(in the rows, 128 means zero)
Here are made-up nodes, facts about them, and rows of numbers that follow some of those facts. Name the node behind each unnamed row.

Some nodes and their rows:
[139 131 132 124 125 114 122 133 121 126 124 136 126 136 133  93 127 125
 129 123 103 135 131 142 132 130 112 129 128 132 120 139 126 105 146 127
 128 101 109 118 135 145 103 118 127 116 127 129 126 135]: q762
[140 132 129 122 125 109 130 133 121 123 124 137 128 133 132 105 128 121
 129 125 108 136 127 143 136 134 113 129 127 132 120 140 123 115 147 117
 126 106 110 121 134 142 101 121 129 123 126 131 127 135]: q59
[147 138 174 129 122 118 125 148 136 134 127 136 131 135 161  95 136 171
 130 123 104 134 122 160 125 131 141 137 129 135 118 128 119 226 156 109
 126 196 108 121 122 143 106 114 145 131 151 145 125 141]: q317
[129 127 125 129 140 104 125 140 123 133 126 144 127 129 132 108 130 122
 140 122 116 139 130 140 128 131 117 128 126 132 122 118 119 159 134 117
 125 128 112 113 134 173  95 123 127 118 135 129 138 134]: q642
[127 131 132 122 125 105 140 140 134 102 124 136 127 130 134 127 133 135
 129 138 103 136 123 141 127 132 116 129 133 139 119 122 119 140 134 116
 140 108 108 123 125 166 104 117 130 115 136 141 126 134]: q316
[133 127 135 136 124 104 130 133 122 127 124 136 127 132 132  93 128 120
 130 142 110 133 136 149 129 136 115 143 126 131 120 117 123 123 135 120
 144 120 117 114 126 142 109 116 128 121 129 134 129 135]: q753
[129 128 135 122 127 104 134 136 123 116 124 136 127 131 132 115 128 121
 128 132 104 136 126 142 132 131 113 135 125 132 120 125 120 124 138 123
 125 114 109 126 130 152 103 119 135 114 129 138 127 135]: q596
[128 130 123 137 174 104 121 132 120 162 123 139 143 130 170  91 126 121
 128 124 103 133 124 175 126 129 137 179 126 146 120 121 119 107 173 109
 177  89 117 112 125 155 142 115 139 146 169 129 152 133]: q814
[129 140 142 125 128 105 145 134 127 103 124 136 134 130 139 113 127 140
 131 142 112 137 124 141 126 136 121 141 136 134 120 116 122 162 136 113
 157 101 112 114 125 142 110 122 127 125 139 136 126 141]: q591
[128 127 135 123 125 104 132 136 123 116 124 136 126 131 133 117 128 122
 129 133 104 135 126 141 132 130 113 136 126 132 120 125 119 122 138 123
 126 114 109 126 128 152 103 119 136 115 129 137 127 133]: q944
[128 128 135 123 126 104 133 136 122 116 124 136 127 130 132 116 127 121
 128 132 104 135 126 140 133 131 113 135 126 132 120 125 120 121 138 123
 126 114 109 125 130 152 104 118 136 115 129 137 126 133]: q387
[138 130 127 124 125 108 126 134 121 130 124 137 126 134 132  95 128 123
 129 123 108 135 131 147 134 133 113 130 126 131 120 138 123 122 141 115
 133 115 110 120 129 144  98 121 127 122 126 130 125 134]: q476
[154 137 176 142 119 117 121 147 124 157 130 137 134 142 163  94 133 191
 130 122 110 133 122 167 124 134 143 134 125 132 115 130 119 248 164 110
 135 207 108 120 121 143 109 114 151 160 159 150 125 137]: q708
[128 128 135 123 128 104 136 136 123 120 124 136 126 130 133 115 128 121
 129 130 104 136 125 141 133 131 112 134 125 132 120 123 118 135 139 122
 125 112 109 127 130 152 105 121 135 116 130 138 126 134]: q958
[132 131 137 129 125 104 141 133 123 120 124 136 139 129 137 123 128 120
 129 152 116 136 126 143 132 138 115 149 125 133 121 118 124 105 142 112
 128 108 112 120 135 141 109 121 132 130 127 137 135 135]: q575
[140 129 129 122 125 111 126 134 120 123 124 136 127 135 131  97 128 122
 129 124 105 135 130 148 134 133 113 128 126 131 119 140 123 108 141 117
 128 114 109 121 128 143  98 118 128 121 126 129 126 135]: q849
[131 138 128 121 127 112 131 134 123 103 124 139 127 133 137 109 128 142
 129 124 103 136 124 148 127 130 117 128 135 133 118 137 122 141 139 110
 142 100 109 116 125 144 102 119 127 124 133 129 126 136]: q209
[128 140 131 120 127 111 140 136 128 103 124 140 127 130 133 114 128 134
 129 124 103 150 124 142 127 130 114 128 145 133 119 135 126 145 136 108
 133 101 110 117 124 145  96 120 126 103 128 128 126 143]: q799
[138 127 125 121 141 110 121 137 120 128 127 144 127 130 134  97 128 126
 134 122 117 150 132 141 131 135 119 128 125 132 123 127 123 116 136 118
 124 112 114 112 147 148  96 117 126 125 127 128 132 139]: q569
[139 133 129 124 125 106 129 134 121 132 124 138 129 133 132 102 128 123
 130 123 110 136 128 143 134 133 113 130 126 132 120 140 123 123 145 115
 135 111 109 124 130 142  99 125 127 122 127 129 127 135]: q147
[128 144 153 119 152 104 157 135 123  96 127 137 127 144 132 156 126 166
 128 144 111 163 125 141 125 130 123 153 138 134 125 117 132 151 135 135
 122  94 109 113 123 143 101 124 127 114 135 127 127 170]: q145

Some facts about the nodes:
{q25} plastil q444
{q25, q583, q534, q444} plastil q93
{q25, q658, q983, q287} plastil q591
{q20, q875} plastil q654
{q209, q983, q875, q645, q591} plastil q785
{q207} plastil q198
{q165} plastil q317
{q165} plastil q25
{q70, q637, q444, q799} plastil q209
{q70} plastil q637
{q70, q458, q621, q45, q654} plastil q287
{q983, q717} plastil q316
{q983, q645, q799} plastil q458
{q574, q368, q637} plastil q273
{q574, q588} plastil q814
{q625, q444, q316, q654} plastil q132
{q317} plastil q708
{q145} plastil q621
{q517} plastil q658
{q996, q654} plastil q687
dozas c <- q25, q559, q149, q821, q583, q897, q96, q780, q322, q273, q645, q571, q288, q7, q135, q591, q214, q3, q607, q430, q877, q814, q145, q402, q368, q452, q575, q753, q637, q374, q557, q287, q522, q414, q681, q657, q445
dozas a <- q20, q833, q569, q219, q209, q207, q165, q930, q70, q658, q434, q108, q574, q147, q976, q875, q552, q461, q197, q588, q660, q625, q908, q594, q762, q171, q849, q361, q346, q549, q249, q717, q136, q959, q905, q198, q240, q458, q476, q800, q785, q432, q661, q421, q534, q242, q257, q604, q961, q79, q971, q836, q45, q918, q896, q949, q343, q585, q59, q93, q891, q654, q11, q677, q348, q8, q799, q406, q789
dozas b <- q994, q500, q451, q642, q596, q983, q687, q946, q317, q750, q751, q132, q387, q958, q523, q621, q29, q540, q33, q510, q742, q987, q988, q708, q890, q168, q517, q444, q996, q316, q944
q569 bosker: q209, q500, q249, q946
q149 bosker: q476, q287
q821 bosker: q522, q789, q836, q958, q585
q642 bosker: q645, q591, q708
q897 bosker: q348, q585
q780 bosker: q571, q661, q762, q346
q322 bosker: q432, q905, q785
q552 bosker: q949, q343, q994, q959, q3
q461 bosker: q583
q625 bosker: q896, q145, q946
q750 bosker: q197, q814, q510
q430 bosker: q949, q534, q762
q549 bosker: q930, q96, q559
q717 bosker: q147, q645, q971, q348
q523 bosker: q198, q214, q25, q171
q240 bosker: q799, q607
q458 bosker: q316, q343, q168, q588, q451, q3, q33
q368 bosker: q522, q677, q510
q452 bosker: q594
q421 bosker: q197, q207, q751, q219, q346
q540 bosker: q658, q994, q242, q79
q637 bosker: q171, q976
q374 bosker: q132, q751, q108
q742 bosker: q45, q343, q959
q988 bosker: q476, q891, q11, q20
q604 bosker: q753, q987, q20, q849, q451, q79
q961 bosker: q949, q800
q557 bosker: q136, q214, q7
q517 bosker: q132, q59
q444 bosker: q343, q559, q135
q654 bosker: q987, q976
q681 bosker: q908
q445 bosker: q257, q800, q168, q145, q510
q8 bosker: q45, q575, q559
q406 bosker: q753

Name these rows:
No name comes twice in this set of rows, the named rows included.
[135 138 148 125 125 109 139 137 137 109 124 136 133 129 150  94 130 141
 130 148 106 136 124 152 127 138 131 142 134 136 119 117 123 160 138 109
 143 130 112 114 123 141 119 114 130 122 137 144 126 138] : q25
[130 127 126 138 150 103 123 134 123 149 127 143 133 129 135  96 128 123
 152 125 135 137 132 140 128 138 118 138 126 132 123 116 120 159 134 116
 144 115 121 112 141 144  98 128 126 128 137 129 140 138] : q897
[135 128 136 125 127 106 138 134 123 116 124 136 128 130 137 100 127 121
 129 153 110 135 131 147 131 139 119 146 126 132 121 117 123 114 141 121
 126 105 117 114 131 142 118 114 133 124 127 140 130 135] : q214
[127 141 138 122 131 104 152 134 134 103 124 138 140 130 133 114 128 125
 139 139 113 138 124 140 126 132 115 142 146 133 121 116 124 177 135 111
 165  99 113 115 123 144 101 127 126 107 137 133 126 144] : q645
[137 131 129 128 127 113 124 134 120 119 123 136 126 132 132 124 128 123
 130 126 104 136 128 147 135 131 113 130 126 134 120 150 126 103 139 110
 126 116 108 126 136 145  97 121 129 124 127 128 126 136] : q959
[129 127 126 130 129 104 123 140 122 124 124 140 125 130 132 106 131 121
 135 123 108 136 133 141 129 131 121 128 126 132 124 117 120 121 134 117
 123 131 110 113 133 178  98 116 128 115 133 127 139 134] : q540
[140 128 125 121 152 110 123 139 125 125 128 145 126 130 139  97 128 135
 134 123 119 157 130 140 132 137 119 129 126 131 124 125 123 120 138 121
 125 104 116 112 151 148  98 118 126 126 127 128 131 137] : q421
[129 126 124 121 129 118 124 147 135 102 124 143 125 130 131  94 132 155
 128 131 104 135 125 151 127 144 133 126 129 132 119 119 119 148 133 114
 126 108 118 112 125 167  97 114 127 136 127 131 127 135] : q654
[128 134 139 120 132 105 152 139 121  98 125 139 127 143 131 159 127 149
 128 132 104 137 124 141 125 130 117 130 127 133 120 117 119 172 134 129
 125  97 108 118 125 166  97 125 131 125 138 129 127 147] : q621
[132 130 139 135 124 105 124 133 122 120 124 136 127 130 135 110 128 123
 133 144 110 135 130 142 130 133 115 148 127 136 121 120 126 103 140 117
 133 106 108 119 133 143 106 119 130 121 131 128 129 135] : q3
[128 138 136 124 132 105 145 134 123 103 124 136 129 132 134 118 128 140
 129 146 110 134 124 142 126 136 121 140 133 134 120 117 121 150 135 118
 155  99 111 113 125 144 110 122 127 130 139 133 127 140] : q287
[127 128 125 137 144 106 134 136 131 103 123 136 126 130 132 123 130 166
 128 148 104 132 122 140 126 149 112 126 126 138 117 122 117 131 135 138
 190  98 109 119 136 202 122 119 131 160 142 161 126 132] : q687

The same nodes again, as new rows of numbers:
Some rows with their names:
[119  78 137 139  83 131 142 131  95 107 116 135 125 126 164 111 149 131
 144 115 156 121  54 123 105 125 123  35]: q368
[132 181 131 131  91 129 130 138 111 116 138 121 145 149 122 120 136 131
 138 136 122 141 104 124 127 109 147 163]: q523
[133 122 129 119 136 132 126 119 146 130 131 137 126 130 121 133 128 126
 118 128 134 129 146 131 133 132 132 135]: q11
[127 158 128 137  88 133 127 134 115 113 134 114 147 143 125 125 135 151
 129 130 137 139 127 119 132 111 140 174]: q988
[142 135 130 130  96 122 127 123 131 106 137 129 133 135 105 132 133 142
 136 126 168 134 111 127 131 106 137 169]: q406
[110 100 115 136 120 120 131 141 119 155 132 118 122 105 111 140 126 142
 132 110  97 123 128 126 110 141  95  39]: q645
[120 152 126 110 144 117 117 122 153 124 118 130 111 113 134 128 131 117
 129 135 153 136 127 123 138 135 138 157]: q343
[126 164 128 162 109 122 125 125 113 115 110 125 135 124 135 131 141 141
 158 120 163 111 110 121 115 100 126 178]: q430
[140 123 136 125 102 129 132 124 114 120 137 131 133 131 114 130 129 127
 130 128 186 122  94 123 130 116 143 161]: q421
[133 121 131 122 138 134 127 120 140 135 129 138 125 129 125 133 128 121
 117 130 140 124 140 130 132 132 133 136]: q346
[135 140 134 130 140 137 121 122 137 135 118 143 116 129 135 135 128 115
 117 133 147 120 134 127 124 130 129 149]: q800
[139 130 133 125 101 124 129 123 124 113 136 128 133 130 110 130 131 133
 132 127 180 129 103 124 132 112 141 166]: q461
[132 128 129 120 137 132 125 119 147 130 128 136 125 128 122 133 127 123
 118 130 136 129 145 131 133 131 132 142]: q242
[129 162 138 136  97 140 134 138  91 132 132 122 144 139 138 121 132 121
 127 138 158 124  94 115 124 118 150 161]: q750
[133 124 130 121 138 134 125 120 144 132 128 138 123 128 125 133 128 123
 118 130 138 127 144 130 132 131 131 137]: q661
[135 135 128 121 133 130 122 119 151 127 129 138 123 131 119 133 130 127
 121 129 128 132 149 132 132 128 130 142]: q79
[138  64 131 108 149 126 131 136 125 112 128 120  93 136 126 131 118 145
 116 129  99 120  94 136 124 148  81  87]: q209
[126 176 126 130 123 138 124 133 137 129 130 128 138 149 133 124 133 131
 123 136  77 143 155 131 128 124 136 141]: q987
[122 142 133 138 160 110 131 132  97 138 140 124 123 152 159 118  99 153
 103 130  79 148 141 123 142 140  92 173]: q687
[113 142 124 127 146 124 134 122 132 139 121 127 139 120 133 120 137 118
 149 123 113 120 136 132 128 131 134 119]: q575
[132 126 130 118 136 132 126 119 143 134 129 138 123 128 122 131 127 121
 119 130 135 128 141 131 132 132 133 137]: q833

Which node is each row?
No name comes twice in this set of rows, the named rows included.
[116 147 127 149 129 110 124 137 109 151 139 136 130 130 162 123 104 136
  99 127  94 164 158 118 135 134 117 111] : q996
[131 135 130 113 114 105 124 141 111 114 134 109  91 128  98 139 121 154
 137 127 149 125  48 121 119 126  84 157] : q458
[135 121 134 118 140 137 130 121 133 140 130 140 125 130 125 130 126 110
 117 132 143 123 126 130 130 135 138 129] : q197
[116  73 138 123 145 140 144 114 120 102 106 135 118 149 178 104 149 139
 136 121  97 111  98 136 121 144 101  84] : q814
[126 131 126 137 150 117 124 146 105 134 134 114 118 133 148 126 102 141
 112 135  78 144 138 124 133 138 100 130] : q316
[123 143 128 134  90 135 130 133 109 117 134 110 149 138 130 125 133 150
 123 128 151 135 129 117 135 117 141 173] : q642
[130 128 128 122 127 134 125 122 144 143 131 142 127 121 120 134 129 111
 116 129 146 133 144 129 129 132 145 112] : q207
[118 131 127 136 145 133 137 121 120 145 122 131 142 124 135 123 135 115
 142 122 119 109 136 131 123 130 134 118] : q522
[134 128 129 119 136 131 124 120 148 129 130 137 125 131 120 132 128 123
 120 130 129 131 146 132 133 130 131 138] : q849
[129  94 128 116 133 137 130 117 140 134 134 131 132 126 121 134 126 131
 111 124 149 124 155 128 138 137 132 133] : q585
[140 104 121 133 141 145 120 152 129 113 119 103 136 120 140 127 119 117
 126 146  92 122 156 134 130 131 142 104] : q317
[119 165 130 130 131 141 124 134 125 141 122 126 132 137 149 124 131 121
 115 138 107 131 146 121 128 134 138 147] : q168

